Here is a tiny trained network, its code and every weight. The questions are about switching its units off for an input and a target symbol, where a switched-off unit gives its printed mean instead of its output.

import numpy as np


def w(rows, s, z=0):
    codes = np.array(rows[::2]) - 128.0
    scale = np.full(codes.shape[1], s)
    scale[-1] = z or s
    return codes * scale


def norm(h):
    return h / np.sqrt((h * h).mean(-1, keepdims=True) + 1e-5)


def f(y):
    return y / 2 * (1 + np.tanh(0.7978845608 * (y + 0.044715 * y**3)))


def softmax(a):
    e = np.exp(a - a.max(-1, keepdims=True))
    return e / e.sum(-1, keepdims=True)


def log_softmax(a):
    a = a - a.max(-1, keepdims=True)
    return a - np.log(np.exp(a).sum(-1, keepdims=True))


def net(x, mask):
    ids = ['βδηθξπσφω'.index(c) for c in x.split()]
    T = len(ids)
    res = E[ids] + P[:T]
    q, k, v = (norm(res) @ M[0].T for M in (Q, K, V))
    z = softmax(np.where(np.tri(T) > 0, q @ k.T / 3**0.5, -1e9)) @ v
    res = res + np.where(mask[0], z, O[0][:, -1]) @ O[0][:, :-1]
    y = f(norm(res) @ A[0][:, :-1].T + A[0][:, -1])
    res = res + np.where(mask[1:13], y, B[0][:, -1]) @ B[0][:, :-1]
    return log_softmax(norm(res)[-1] @ U[:, :-1].T + U[:, -1])


Q, K, V, O, A, B = {}, {}, {}, {}, {}, {}
E = w([
[137,189,191,197,37,158,176,134,144,187,163],'β',
[70,61,102,108,94,254,126,155,133,128,33],'δ',
[115,185,122,74,105,234,148,64,117,121,141],'η',
[131,196,42,120,200,118,63,53,168,135,172],'θ',
[114,36,105,35,124,126,152,211,93,151,225],'ξ',
[230,176,153,53,129,147,95,169,123,126,144],'π',
[46,122,213,124,213,155,208,108,80,141,116],'σ',
[118,96,165,131,126,78,42,105,93,54,88],'φ',
[78,114,92,191,78,95,146,212,231,143,108],'ω',
],0.02)
P = w([
[135,105,189,189,150,241,75,180,99,118,145],'0',
[64,90,220,61,150,143,89,123,195,122,237],'1',
[63,193,142,40,51,69,138,91,120,148,68],'2',
[223,135,98,151,125,88,254,112,109,31,114],'3',
[96,198,60,219,160,174,122,151,103,14,216],'4',
[54,254,109,33,72,78,134,148,116,113,104],'5',
],0.011)
Q[0] = w([
[74,195,170,17,101,72,119,125,163,177,95],'head 0',
[19,185,134,141,135,182,2,198,66,188,142],'head 0',
[139,220,92,144,156,140,144,203,86,68,141],'head 0',
],0.0077)
K[0] = w([
[169,88,96,205,163,145,198,129,144,1,158],'head 0',
[195,153,35,165,110,99,183,169,3,144,50],'head 0',
[63,143,105,100,96,17,199,91,124,77,82],'head 0',
],0.0077)
V[0] = w([
[37,125,125,187,135,187,226,104,117,94,98],'head 0',
[118,74,203,130,165,61,127,133,2,104,101],'head 0',
[110,148,154,188,58,88,108,171,198,91,110],'head 0',
],0.0092)
O[0] = w([
[156,94,131,141,143,115,117,16,149,141,124,41],'head 0',
[152,119,177,181,97,122,209,142,8,102,108,33],'head 0',
[121,44,236,125,55,138,127,165,229,8,165,1],'head 0',
],0.012,0.0023)
A[0] = w([
[109,89,47,92,157,119,65,23,135,147,167,108],'neuron 0',
[146,116,204,139,44,171,167,96,62,52,150,15],'neuron 1',
[105,113,138,118,154,24,13,96,33,4,71,80],'neuron 2',
[210,222,121,99,151,157,99,111,127,89,170,100],'neuron 3',
[10,167,79,109,112,77,176,117,177,136,147,36],'neuron 4',
[23,73,109,255,125,66,201,154,235,168,46,2],'neuron 5',
[141,97,183,129,101,118,30,205,162,184,115,157],'neuron 6',
[108,208,151,139,142,66,170,81,97,152,236,77],'neuron 7',
[123,220,103,94,42,115,122,93,134,60,150,142],'neuron 8',
[145,73,158,84,129,185,104,67,132,114,138,83],'neuron 9',
[167,173,55,114,205,84,154,140,18,137,116,35],'neuron 10',
[218,58,110,138,57,120,105,46,79,154,149,86],'neuron 11',
],0.0094,0.005)
B[0] = w([
[186,76,115,177,111,99,162,174,113,146,141,231],'neuron 0',
[129,102,81,117,146,76,68,81,100,113,158,182],'neuron 1',
[195,85,75,103,160,113,193,101,117,49,182,159],'neuron 2',
[128,225,112,108,100,85,93,133,150,144,129,254],'neuron 3',
[165,111,138,138,181,83,187,142,163,100,124,165],'neuron 4',
[97,227,98,69,147,76,195,147,158,90,118,144],'neuron 5',
[179,116,91,157,141,92,153,154,115,83,58,185],'neuron 6',
[192,155,158,147,168,141,84,148,123,174,167,175],'neuron 7',
[191,161,115,74,125,89,126,113,117,109,137,233],'neuron 8',
[104,179,102,183,146,139,252,119,99,87,116,157],'neuron 9',
[46,162,170,48,153,115,79,117,117,142,132,222],'neuron 10',
[134,110,218,146,157,162,134,147,133,92,70,144],'neuron 11',
],0.013,0.0079)
U = w([
[76,38,116,123,43,196,55,117,202,97,42,254],'β',
[81,116,192,159,242,142,129,87,124,97,50,34],'δ',
[181,140,117,201,42,159,198,139,159,163,128,109],'η',
[114,97,4,164,195,46,42,79,195,177,122,28],'θ',
[156,134,122,56,138,147,107,236,113,97,104,193],'ξ',
[101,149,67,85,105,110,101,231,207,136,96,108],'π',
[49,161,117,71,155,198,152,39,113,146,171,205],'σ',
[82,32,82,93,79,48,116,157,47,86,179,157],'φ',
[110,92,92,136,141,52,148,122,174,2,83,107],'ω',
],0.0077,0.0034)

Each question gives the input, a string of symbols that net reads in full, and the target symbol t.
The units are the heads (3 rows each of Q, K, V and O) and the neurons (one row each of A and B). Each row of codes is followed by its name. A weight is (code - 128) times the scale printed after its matrix; where a second scale follows, it is the last column's (O, A, B and U).
mask holds one flag per unit, heads first, then neurons. A switched-off unit (its flag False) gives its mean, the last column of its rows in O or B, instead of its output. The means were averaged over made-up inputs and are rounded, as every weight is.
A unit's drop is (log p(t) with every unit on - log p(t) with that unit switched off) / (log p(t) with every unit on - log p(t) with every unit switched off).
The circuit of an input: a set's keep is (log p(t) with only the set's units on - log p(t) with every unit switched off) / (log p(t) with every unit on - log p(t) with every unit switched off). Starting from the 12 units with the biggest drops (on a tie, the unit counted first), units are removed one at a time, each time the one whose removal leaves the highest keep (on an exact tie, the one counted first), for as long as the keep stays at least 0.8.
units of the circuit, in order: the units of the circuit, biggest drop first
top k neurons: the k neurons with the biggest drops, biggest first
drop when u is switched off: that unit's drop, to one decimal
input σ π π δ η η, target η: units of the circuit, in order -> (head 0; neuron 0; neuron 10; neuron 1)
input ξ π δ, target σ: top 2 neurons -> (neuron 0; neuron 6)
input π δ η ξ η π, target σ: units of the circuit, in order -> (head 0; neuron 10)
input η φ π δ, target φ: units of the circuit, in order -> (head 0; neuron 1)
input π ξ φ θ, target σ: units of the circuit, in order -> (head 0; neuron 10; neuron 0)
input π π β π, target π: units of the circuit, in order -> (neuron 3; head 0)
input π π π η π π, target θ: units of the circuit, in order -> (head 0)
input π η ξ ξ δ β, target σ: units of the circuit, in order -> (head 0; neuron 0)
input ξ β δ ω ξ η, target ω: units of the circuit, in order -> (head 0; neuron 9)
input β φ β, target ω: units of the circuit, in order -> (head 0; neuron 1; neuron 6)
input β β π ω β σ, target ω: top 2 neurons -> (neuron 9; neuron 10)
input π π σ β η σ, target ω: top 2 neurons -> (neuron 4; neuron 10)
input π σ π θ, target σ: top 2 neurons -> (neuron 10; neuron 6)
input β η π φ β φ, target φ: top neuron -> (neuron 1)
input δ θ η π, target π: units of the circuit, in order -> (head 0; neuron 3)
input π β ξ δ, target β: drop when neuron 8 is switched off -> 0.2
input ξ ξ η π β, target θ: drop when head 0 is switched off -> 0.6
input π ξ π η η η, target θ: drop when neuron 0 is switched off -> 0.2
input φ ω θ β, target ω: drop when head 0 is switched off -> 1.5
